Here is a tiny trained network, its code and every weight. The questions are about switching its units off for an input and a class, where a switched-off unit gives its printed mean instead of its output.

import numpy as np


def w(rows, s, z=0):
    codes = np.array(rows[::2]) - 128.0
    scale = np.full(codes.shape[1], s)
    scale[-1] = z or s
    return codes * scale


def f(y):
    return y / 2 * (1 + np.tanh(0.7978845608 * (y + 0.044715 * y**3)))


def log_softmax(a):
    a = a - a.max(-1, keepdims=True)
    return a - np.log(np.exp(a).sum(-1, keepdims=True))


def net(x, mask):
    res = np.array(x, float).reshape(1, 5) / 4 @ E
    y = f(res @ A[0][:, :-1].T + A[0][:, -1])
    res = res + np.where(mask, y, B[0][:, -1]) @ B[0][:, :-1]
    return log_softmax(res[-1] @ U[:, :-1].T + U[:, -1])


A, B = {}, {}
E = w([
[65,172,108,212,72,199,65,89,84,84,211],'x0',
[81,3,151,192,187,77,180,231,137,66,69],'x1',
[138,121,238,160,109,76,57,86,221,183,73],'x2',
[129,194,162,87,165,193,142,172,188,109,1],'x3',
[106,124,150,130,58,140,165,91,168,24,113],'x4',
],0.0056)
A[0] = w([
[137,210,88,133,128,217,75,93,125,128,177,87],'neuron 1',
[138,223,122,154,76,221,96,96,86,163,176,108],'neuron 2',
[100,93,46,169,124,113,159,136,70,75,202,143],'neuron 3',
[191,102,105,101,125,76,95,112,92,214,197,110],'neuron 4',
[120,134,140,138,132,114,119,152,142,117,148,88],'neuron 5',
[124,105,164,142,69,118,117,66,178,78,166,6],'neuron 6',
[120,120,132,108,112,140,136,137,124,128,131,103],'neuron 7',
[171,163,224,93,124,115,78,125,205,175,58,101],'neuron 8',
[154,160,150,134,81,166,125,108,142,123,169,24],'neuron 9',
[69,132,182,172,113,187,138,151,186,16,48,138],'neuron 10',
[149,110,89,117,125,78,91,116,91,173,148,112],'neuron 11',
[158,169,91,115,190,159,136,204,108,167,104,123],'neuron 12',
[114,120,122,108,140,130,109,123,134,120,130,126],'neuron 13',
[142,86,138,76,187,90,182,185,176,118,70,99],'neuron 14',
[38,48,169,253,152,96,75,155,117,146,137,62],'neuron 15',
[139,80,131,95,168,86,165,206,150,121,69,88],'neuron 16',
[156,184,227,122,146,91,96,109,203,173,59,111],'neuron 17',
[105,61,113,178,120,116,114,161,71,98,174,111],'neuron 18',
[96,213,109,122,88,189,73,74,126,140,174,94],'neuron 19',
],0.006,0.0026)
B[0] = w([
[50,140,40,40,78,208,20,66,50,40,18,226],'neuron 1',
[88,202,61,61,52,211,56,51,52,68,71,254],'neuron 2',
[170,86,172,200,197,71,146,178,201,204,173,219],'neuron 3',
[180,115,185,195,147,56,193,182,184,197,180,196],'neuron 4',
[149,163,107,101,124,103,106,107,104,149,151,119],'neuron 5',
[23,157,94,94,37,197,120,68,64,69,58,148],'neuron 6',
[115,153,82,161,123,113,145,108,137,143,117,122],'neuron 7',
[187,72,184,196,196,70,210,202,172,188,223,251],'neuron 8',
[107,118,102,121,123,144,128,99,82,107,92,142],'neuron 9',
[217,73,183,131,200,74,195,187,189,203,206,226],'neuron 10',
[161,103,171,134,184,80,125,137,152,144,173,154],'neuron 11',
[51,201,105,79,72,197,71,63,67,41,63,174],'neuron 12',
[115,146,151,154,84,118,119,119,151,119,142,128],'neuron 13',
[34,220,65,74,93,209,18,50,65,80,96,224],'neuron 14',
[224,54,232,195,243,41,223,205,242,200,253,198],'neuron 15',
[66,169,79,62,43,185,87,77,76,88,93,211],'neuron 16',
[185,79,166,225,170,49,203,221,224,184,200,252],'neuron 17',
[183,98,195,156,130,89,205,170,167,173,122,179],'neuron 18',
[86,177,81,78,64,188,78,72,82,34,114,239],'neuron 19',
],0.0043,0.0045)
U = w([
[35,164,102,82,83,255,68,86,73,55,79,2],'0',
[211,75,189,167,162,22,156,157,191,205,166,254],'1',
],0.0088,0.00064)

Each question gives the input, the list of numbers given to net, and the class t.
The units are the neurons (one row each of A and B). Each row of codes is followed by its name. A weight is (code - 128) times the scale printed after its matrix; where a second scale follows, it is the last column's (A, B and U).
mask holds one flag per neuron, in row order. A switched-off neuron (its flag False) gives its mean, the last column of its row in B, instead of its output. The means were averaged over made-up inputs and are rounded, as every weight is.
A unit's drop is (log p(t) with every unit on - log p(t) with that unit switched off) / (log p(t) with every unit on - log p(t) with every unit switched off).
The circuit of an input: a set's keep is (log p(t) with only the set's units on - log p(t) with every unit switched off) / (log p(t) with every unit on - log p(t) with every unit switched off). Starting from the 12 units with the biggest drops (on a tie, the unit counted first), units are removed one at a time, each time the one whose removal leaves the highest keep (on an exact tie, the one counted first), for as long as the keep stays at least 0.8.
units of the circuit, in order: the units of the circuit, biggest drop first
top k neurons: the k neurons with the biggest drops, biggest first
drop of u: that unit's drop, to one decimal
input [6,4,2,7,8], class 1: units of the circuit, in order : (neuron 10)
input [8,2,-1,-8,7], class 1: top 2 neurons : (neuron 3; neuron 15)
input [7,-2,8,-2,-5], class 0: top 3 neurons : (neuron 2; neuron 19; neuron 10)
input [-8,-6,-2,6,6], class 1: top 2 neurons : (neuron 8; neuron 17)
input [-8,7,3,7,-6], class 0: top 3 neurons : (neuron 14; neuron 16; neuron 12)
input [-4,8,-7,1,2], class 0: top 2 neurons : (neuron 14; neuron 16)
input [-5,1,1,6,-7], class 0: top 2 neurons : (neuron 14; neuron 12)
input [-8,7,3,8,-3], class 0: top 3 neurons : (neuron 14; neuron 16; neuron 12)
input [1,0,-7,-4,4], class 1: top 2 neurons : (neuron 3; neuron 14)
input [2,6,0,3,5], class 1: drop of neuron 10 : 0.3
input [1,8,-5,3,5], class 1: drop of neuron 10 : 0.9
input [-7,6,-2,-1,-3], class 0: drop of neuron 17 : 0.0
